Here is a tiny trained network, its code and every weight. The questions are about switching its units off for an input and a class, where a switched-off unit gives its printed mean instead of its output.

import numpy as np


def w(rows, s, z=0):
    codes = np.array(rows[::2]) - 128.0
    scale = np.full(codes.shape[1], s)
    scale[-1] = z or s
    return codes * scale


def f(y):
    return y / 2 * (1 + np.tanh(0.7978845608 * (y + 0.044715 * y**3)))


def log_softmax(a):
    a = a - a.max(-1, keepdims=True)
    return a - np.log(np.exp(a).sum(-1, keepdims=True))


def net(x, mask):
    res = np.array(x, float).reshape(1, 7) / 4 @ E
    y = f(res @ A[0][:, :-1].T + A[0][:, -1])
    res = res + np.where(mask, y, B[0][:, -1]) @ B[0][:, :-1]
    return log_softmax(res[-1] @ U[:, :-1].T + U[:, -1])


A, B = {}, {}
E = w([
[148,159,130,118,173,153,40,98,153,97,97],'x0',
[90,91,135,114,69,136,142,194,115,60,77],'x1',
[124,115,70,102,84,168,121,85,140,85,128],'x2',
[93,85,111,87,171,94,65,103,237,71,244],'x3',
[40,136,113,137,70,129,81,83,104,125,189],'x4',
[127,190,191,151,88,114,76,51,71,156,192],'x5',
[132,152,191,106,206,25,125,100,92,188,171],'x6',
],0.011)
A[0] = w([
[127,85,63,119,122,141,141,174,166,39,152,215],'neuron 0',
[114,198,225,136,96,116,122,76,76,181,132,235],'neuron 1',
[86,72,30,51,118,192,107,147,174,2,171,203],'neuron 2',
[171,182,179,125,211,126,203,154,140,218,79,208],'neuron 3',
[125,185,151,196,112,105,118,61,61,169,156,182],'neuron 4',
[60,62,125,113,101,153,109,95,62,119,163,140],'neuron 5',
[178,50,115,123,169,143,154,173,160,121,107,254],'neuron 6',
],0.008,0.0042)
B[0] = w([
[80,156,190,98,144,191,129,187,139,129,54,209],'neuron 0',
[134,131,55,170,106,167,98,109,2,174,178,215],'neuron 1',
[15,109,106,132,156,128,64,92,220,54,57,248],'neuron 2',
[177,77,98,118,101,59,170,133,128,154,156,226],'neuron 3',
[140,136,67,107,126,224,96,96,131,137,208,206],'neuron 4',
[79,123,135,131,107,146,128,110,157,145,170,171],'neuron 5',
[132,54,197,105,204,88,151,179,177,131,85,207],'neuron 6',
],0.011,0.016)
U = w([
[1,118,131,113,162,179,107,111,238,23,74,67],'0',
[185,92,153,114,172,88,229,179,163,141,102,95],'1',
[96,134,81,185,59,175,119,61,65,106,234,254],'2',
],0.0077,0.00099)

Each question gives the input, the list of numbers given to net, and the class t.
The units are the neurons (one row each of A and B). Each row of codes is followed by its name. A weight is (code - 128) times the scale printed after its matrix; where a second scale follows, it is the last column's (A, B and U).
mask holds one flag per neuron, in row order. A switched-off neuron (its flag False) gives its mean, the last column of its row in B, instead of its output. The means were averaged over made-up inputs and are rounded, as every weight is.
A unit's drop is (log p(t) with every unit on - log p(t) with that unit switched off) / (log p(t) with every unit on - log p(t) with every unit switched off).
The circuit of an input: a set's keep is (log p(t) with only the set's units on - log p(t) with every unit switched off) / (log p(t) with every unit on - log p(t) with every unit switched off). Starting from all 7 units, units are removed one at a time, each time the one whose removal leaves the highest keep (on an exact tie, the one counted first), for as long as the keep stays at least 0.8.
circuit, biggest first: the units of the circuit, biggest drop first
k most important neurons: the k neurons with the biggest drops, biggest first
drop when u is switched off: that unit's drop, to one decimal
input [4,8,-5,5,-8,-1,3], class 1: circuit, biggest first -> [neuron 2; neuron 6]
input [-6,-6,-8,-4,-4,0,2], class 2: circuit, biggest first -> [neuron 1]
input [-4,-6,5,-6,-7,4,-8], class 1: circuit, biggest first -> [neuron 1; neuron 2]
input [-2,-8,-2,0,7,-3,-4], class 2: 3 most important neurons -> [neuron 6; neuron 2; neuron 0]
input [7,7,4,-7,-2,1,3], class 2: 3 most important neurons -> [neuron 6; neuron 2; neuron 0]
input [-1,4,8,-4,-8,5,0], class 1: 2 most important neurons -> [neuron 2; neuron 4]
input [-5,-8,8,7,7,5,-2], class 0: 2 most important neurons -> [neuron 2; neuron 3]
input [4,-5,8,-1,1,-5,7], class 1: drop when neuron 1 is switched off -> 0.3
input [-2,-3,4,-3,-5,4,-5], class 2: drop when neuron 2 is switched off -> 0.6
input [6,-5,6,-8,-7,1,-8], class 1: drop when neuron 2 is switched off -> 0.2
